Below is a small trained network, with its code and all its weights. Each question gives an input and a target symbol and asks what happens when units are switched off, that is, made to give their printed mean instead of their output.

import numpy as np


def w(rows, s, z=0):
    codes = np.array(rows[::2]) - 128.0
    scale = np.full(codes.shape[1], s)
    scale[-1] = z or s
    return codes * scale


def softmax(a):
    e = np.exp(a - a.max(-1, keepdims=True))
    return e / e.sum(-1, keepdims=True)


def log_softmax(a):
    a = a - a.max(-1, keepdims=True)
    return a - np.log(np.exp(a).sum(-1, keepdims=True))


def net(x, mask):
    ids = ['Φαβδηθλτψω'.index(c) for c in x.split()]
    T = len(ids)
    res = E[ids] + P[:T]
    u = 0
    for l in range(2):
        r = res
        for j in range(3):
            rows = slice(2 * j, 2 * j + 2)
            q, k, v = (r @ M[l][rows].T for M in (Q, K, V))
            z = softmax(np.where(np.tri(T) > 0, q @ k.T / 2**0.5, -1e9)) @ v
            o = O[l][rows]
            res = res + np.where(mask[u + j], z, o[:, -1]) @ o[:, :-1]
        u += 3
    return log_softmax(res[-1] @ U[:, :-1].T + U[:, -1])


Q, K, V, O = {}, {}, {}, {}
E = w([
[165,140,44,83,108,125,193,163,88],'Φ',
[204,5,139,154,157,108,186,107,171],'α',
[150,198,6,232,99,228,91,118,175],'β',
[98,166,200,91,84,65,112,154,103],'δ',
[136,99,168,102,116,237,158,138,109],'η',
[170,39,115,136,137,121,75,154,23],'θ',
[188,60,110,65,172,135,98,155,177],'λ',
[74,37,83,158,35,146,174,148,147],'τ',
[63,40,106,148,216,130,91,104,120],'ψ',
[192,97,123,139,37,126,104,64,170],'ω',
],0.015)
P = w([
[145,227,149,210,140,159,131,244,175],'0',
[125,157,108,161,117,150,122,202,189],'1',
[136,95,113,134,124,133,130,195,168],'2',
[135,78,114,101,122,121,128,165,154],'3',
[129,67,115,76,118,103,121,129,149],'4',
[118,34,106,62,113,108,126,104,136],'5',
[99,17,91,46,121,97,117,50,113],'6',
[93,10,57,41,133,103,106,3,110],'7',
],0.0052)
Q[0] = w([
[161,12,156,129,49,85,148,89,71],'0.h1',
[153,200,150,200,147,59,88,20,168],'0.h1',
[171,176,133,151,190,103,162,24,92],'0.h2',
[209,7,80,82,148,107,99,150,183],'0.h2',
[127,88,1,106,104,208,146,217,157],'0.h3',
[107,254,166,90,127,109,145,84,104],'0.h3',
],0.0098)
K[0] = w([
[130,74,161,81,108,139,100,46,67],'0.h1',
[145,163,100,205,142,177,120,115,126],'0.h1',
[116,157,202,204,144,169,93,137,125],'0.h2',
[134,58,110,78,131,120,7,94,153],'0.h2',
[131,147,151,97,114,197,194,160,118],'0.h3',
[181,152,61,120,135,56,115,135,123],'0.h3',
],0.013)
V[0] = w([
[134,112,106,117,78,5,63,77,136],'0.h1',
[169,54,106,115,78,170,124,56,42],'0.h1',
[131,62,151,248,74,78,245,45,137],'0.h2',
[187,133,92,172,165,101,253,95,53],'0.h2',
[128,196,59,205,172,86,145,231,147],'0.h3',
[183,176,119,179,110,115,70,159,168],'0.h3',
],0.0055)
O[0] = w([
[114,194,181,132,103,51,67,207,171,64],'0.h1',
[179,73,95,172,103,166,72,195,181,255],'0.h1',
[133,122,213,255,80,155,238,62,32,122],'0.h2',
[160,165,102,161,120,126,177,146,31,121],'0.h2',
[142,166,228,182,189,72,139,212,166,45],'0.h3',
[119,166,169,174,165,150,167,171,137,73],'0.h3',
],0.0062,0.003)
Q[1] = w([
[112,162,181,246,167,31,67,37,118],'1.h1',
[123,205,154,111,135,76,86,127,137],'1.h1',
[181,83,163,103,172,63,147,153,114],'1.h2',
[109,232,90,123,70,103,146,112,119],'1.h2',
[122,97,184,100,87,194,182,132,170],'1.h3',
[42,192,144,93,136,186,108,145,86],'1.h3',
],0.013)
K[1] = w([
[111,181,244,194,140,127,137,188,163],'1.h1',
[98,183,196,109,166,129,147,216,137],'1.h1',
[95,97,180,94,149,40,68,165,119],'1.h2',
[148,214,146,157,106,115,249,167,142],'1.h2',
[109,53,123,115,47,158,175,15,163],'1.h3',
[112,163,146,104,201,197,169,77,67],'1.h3',
],0.013)
V[1] = w([
[111,93,185,124,155,193,115,95,138],'1.h1',
[124,187,199,76,120,184,158,145,89],'1.h1',
[242,168,155,76,89,118,162,186,158],'1.h2',
[123,102,153,67,131,136,191,80,255],'1.h2',
[41,69,152,113,136,166,200,178,101],'1.h3',
[214,106,188,119,191,118,159,75,116],'1.h3',
],0.0096)
O[1] = w([
[22,80,114,118,104,129,88,65,155,149],'1.h1',
[142,92,74,50,68,157,162,74,135,2],'1.h1',
[140,87,84,156,105,90,24,75,90,136],'1.h2',
[216,163,115,160,194,85,148,66,95,169],'1.h2',
[113,152,44,188,126,1,89,160,143,194],'1.h3',
[71,157,124,104,194,190,59,151,59,149],'1.h3',
],0.0093,0.005)
U = w([
[192,147,94,68,121,148,213,214,82,142],'Φ',
[54,155,155,179,136,133,117,128,29,103],'α',
[117,232,89,171,101,207,116,160,221,103],'β',
[31,252,215,58,66,47,87,113,133,253],'δ',
[76,62,25,48,89,163,151,88,181,122],'η',
[90,57,140,103,90,160,70,240,169,45],'θ',
[142,134,119,107,184,115,54,128,195,76],'λ',
[109,87,137,173,84,79,175,142,191,50],'τ',
[39,151,174,64,189,111,213,168,183,194],'ψ',
[164,89,247,137,51,184,153,79,149,175],'ω',
],0.0047,0.0054)

Each question gives the input, a string of symbols that net reads in full, and the target symbol t.
The units are the heads (2 rows each of Q, K, V and O). Each row of codes is followed by its name. A weight is (code - 128) times the scale printed after its matrix; where a second scale follows, it is the last column's (O and U).
mask holds one flag per head, layer by layer. A switched-off head (its flag False) gives its mean, the last column of its rows in O, instead of its output. The means were averaged over made-up inputs and are rounded, as every weight is.
A unit's drop is (log p(t) with every unit on - log p(t) with that unit switched off) / (log p(t) with every unit on - log p(t) with every unit switched off).
The circuit of an input: a set's keep is (log p(t) with only the set's units on - log p(t) with every unit switched off) / (log p(t) with every unit on - log p(t) with every unit switched off). Starting from all 6 units, units are removed one at a time, each time the one whose removal leaves the highest keep (on an exact tie, the one counted first), for as long as the keep stays at least 0.8.
units of the circuit, in order: the units of the circuit, biggest drop first
unit that matters most: the unit with the biggest drop
heads that matter: for each layer, one digit per head in row order, 1 if its drop is at least 0.15 and else 0, layers parted by /
drop of u: that unit's drop, to one decimal
input τ Φ η δ τ α, target τ: unit that matters most	1.h3
input η ω θ ω λ, target λ: units of the circuit, in order	(0.h2; 1.h2)
input Φ ω η η θ η, target θ: heads that matter	100 / 010
input ω ψ λ α, target λ: units of the circuit, in order	(0.h2; 1.h2)
input β Φ θ θ λ α α, target λ: units of the circuit, in order	(0.h2; 1.h2; 1.h1)
input δ λ δ β η ω Φ η, target Φ: heads that matter	001 / 110
input δ τ τ, target τ: heads that matter	000 / 001
input ψ η α, target ψ: heads that matter	000 / 010
input η α η, target α: heads that matter	010 / 001
input α Φ η θ α α, target θ: units of the circuit, in order	(1.h2; 0.h1)
input β η β ψ ψ Φ θ, target θ: units of the circuit, in order	(0.h1; 1.h2)
input η τ η ψ α, target ψ: heads that matter	110 / 010
input η η Φ η, target Φ: heads that matter	010 / 100
input ψ ψ λ α ψ, target ψ: unit that matters most	1.h2
input Φ δ Φ η ω β α, target ω: heads that matter	000 / 001
input η Φ τ δ η λ, target λ: heads that matter	010 / 010
input α Φ η η, target η: drop of 0.h3	0.9
input η η θ ψ, target ψ: drop of 1.h2	1.0
input θ λ ψ τ η α, target τ: drop of 1.h1	0.2
input Φ η α, target α: drop of 1.h3	0.5
